Here is a tiny trained network, its code and every weight. The questions are about switching its units off for an input and a target symbol, where a switched-off unit gives its printed mean instead of its output.

import numpy as np


def w(rows, s, z=0):
    codes = np.array(rows[::2]) - 128.0
    scale = np.full(codes.shape[1], s)
    scale[-1] = z or s
    return codes * scale


def f(y):
    return np.maximum(y, 0)


def softmax(a):
    e = np.exp(a - a.max(-1, keepdims=True))
    return e / e.sum(-1, keepdims=True)


def log_softmax(a):
    a = a - a.max(-1, keepdims=True)
    return a - np.log(np.exp(a).sum(-1, keepdims=True))


def net(x, mask):
    ids = ['ΓΔΘΞΠΩεζσφ'.index(c) for c in x.split()]
    T = len(ids)
    res = E[ids] + P[:T]
    q, k, v = (res @ M[0].T for M in (Q, K, V))
    z = softmax(np.where(np.tri(T) > 0, q @ k.T / 4**0.5, -1e9)) @ v
    res = res + np.where(mask[0], z, O[0][:, -1]) @ O[0][:, :-1]
    y = f(res @ A[0][:, :-1].T + A[0][:, -1])
    res = res + np.where(mask[1:25], y, B[0][:, -1]) @ B[0][:, :-1]
    return log_softmax(res[-1] @ U[:, :-1].T + U[:, -1])


Q, K, V, O, A, B = {}, {}, {}, {}, {}, {}
E = w([
[117,95,175],'Γ',
[69,109,23],'Δ',
[73,70,118],'Θ',
[249,116,164],'Ξ',
[22,185,69],'Π',
[109,96,113],'Ω',
[170,136,221],'ε',
[89,172,134],'ζ',
[146,36,177],'σ',
[184,88,114],'φ',
],0.022)
P = w([
[64,212,159],'0',
[72,170,155],'1',
[85,135,150],'2',
[91,112,159],'3',
[91,89,147],'4',
[101,65,149],'5',
[108,45,145],'6',
[110,25,143],'7',
[116,12,133],'8',
[130,3,134],'9',
[116,16,131],'10',
],0.0054)
Q[0] = w([
[123,78,34],'h1',
[127,252,131],'h1',
[90,98,125],'h1',
[144,135,100],'h1',
],0.03)
K[0] = w([
[99,41,55],'h1',
[5,219,166],'h1',
[137,83,151],'h1',
[106,125,96],'h1',
],0.024)
V[0] = w([
[165,151,255],'h1',
[130,125,121],'h1',
[109,90,161],'h1',
[203,235,107],'h1',
],0.006)
O[0] = w([
[191,2,195,133],'h1',
[126,119,123,135],'h1',
[132,147,174,182],'h1',
[167,21,59,4],'h1',
],0.0064,0.0025)
A[0] = w([
[193,150,94,183],'n1',
[104,100,163,95],'n2',
[132,50,126,193],'n3',
[72,87,51,81],'n4',
[92,109,112,112],'n5',
[63,78,31,181],'n6',
[120,187,158,3],'n7',
[43,143,44,169],'n8',
[88,122,83,69],'n9',
[109,133,110,67],'n10',
[153,90,142,96],'n11',
[56,67,170,20],'n12',
[143,91,147,51],'n13',
[144,245,98,166],'n14',
[117,63,135,96],'n15',
[142,78,48,181],'n16',
[125,97,190,78],'n17',
[160,127,51,46],'n18',
[153,81,139,56],'n19',
[200,185,113,12],'n20',
[84,149,101,231],'n21',
[121,77,143,146],'n22',
[73,85,112,43],'n23',
[38,201,146,130],'n24',
],0.012,0.0038)
B[0] = w([
[83,99,163,164],'n1',
[109,146,110,173],'n2',
[122,200,207,254],'n3',
[185,116,108,200],'n4',
[147,131,113,166],'n5',
[244,91,92,237],'n6',
[166,209,135,136],'n7',
[48,69,161,253],'n8',
[88,114,85,174],'n9',
[114,132,105,146],'n10',
[142,109,56,192],'n11',
[55,89,104,201],'n12',
[113,94,66,176],'n13',
[224,192,198,184],'n14',
[119,123,140,205],'n15',
[82,47,174,200],'n16',
[190,208,141,195],'n17',
[55,59,104,146],'n18',
[132,113,49,191],'n19',
[175,4,67,134],'n20',
[72,144,172,203],'n21',
[132,178,171,209],'n22',
[151,192,138,174],'n23',
[123,153,33,225],'n24',
],0.022,0.0094)
U = w([
[13,192,166,180],'Γ',
[73,69,79,120],'Δ',
[103,108,115,55],'Θ',
[2,103,94,1],'Ξ',
[120,145,43,64],'Π',
[218,82,135,184],'Ω',
[197,170,134,79],'ε',
[34,20,246,171],'ζ',
[108,112,113,53],'σ',
[68,106,100,174],'φ',
],0.009,0.006)

Each question gives the input, a string of symbols that net reads in full, and the target symbol t.
The units are the heads (4 rows each of Q, K, V and O) and the neurons (one row each of A and B). Each row of codes is followed by its name. A weight is (code - 128) times the scale printed after its matrix; where a second scale follows, it is the last column's (O, A, B and U).
mask holds one flag per unit, heads first, then neurons. A switched-off unit (its flag False) gives its mean, the last column of its rows in O or B, instead of its output. The means were averaged over made-up inputs and are rounded, as every weight is.
A unit's drop is (log p(t) with every unit on - log p(t) with that unit switched off) / (log p(t) with every unit on - log p(t) with every unit switched off).
The circuit of an input: a set's keep is (log p(t) with only the set's units on - log p(t) with every unit switched off) / (log p(t) with every unit on - log p(t) with every unit switched off). Starting from the 12 units with the biggest drops (on a tie, the unit counted first), units are removed one at a time, each time the one whose removal leaves the highest keep (on an exact tie, the one counted first), for as long as the keep stays at least 0.8.
circuit, biggest first: the units of the circuit, biggest drop first
unit that matters most: the unit with the biggest drop
top k neurons: the k neurons with the biggest drops, biggest first
drop when u is switched off: that unit's drop, to one decimal
input ζ σ Δ Δ Θ Ω, target Γ: unit that matters most	h1
input φ φ Ξ ζ Ω, target Ω: circuit, biggest first	h1, n6
input Δ Δ φ Θ Ω ζ Π, target Π: top 2 neurons	n24, n6
input Θ ζ φ Ω Δ Δ Γ, target Γ: circuit, biggest first	n6, n16
input σ ε ζ Ξ Ω, target Ω: circuit, biggest first	h1, n8
input φ φ Ω ζ Θ, target ζ: circuit, biggest first	n24, h1
input Δ φ Ξ Θ Θ, target Ω: top 3 neurons	n6, n8, n4
input φ Δ φ Γ Θ, target ζ: circuit, biggest first	n24, n19
input φ ε Ω Θ σ φ Γ, target Γ: top 2 neurons	n6, n8
input Θ φ Ω ζ Δ, target Δ: top 4 neurons	n8, n24, n6, n9
input Ω Ξ Δ φ φ, target ζ: top 2 neurons	n24, n6
input ζ Θ Θ Θ Γ φ Θ φ σ σ φ, target ζ: top 2 neurons	n6, n24
input Ξ σ Θ Θ Δ ε, target ε: drop when n8 is switched off	0.5
input Δ Θ ζ Γ Γ Θ, target Ξ: top neuron	n3
input Ξ Π Δ, target Δ: drop when n8 is switched off	4.5
input Δ Π ε Π Γ Π Π Γ Θ Θ, target Ξ: drop when h1 is switched off	2.8
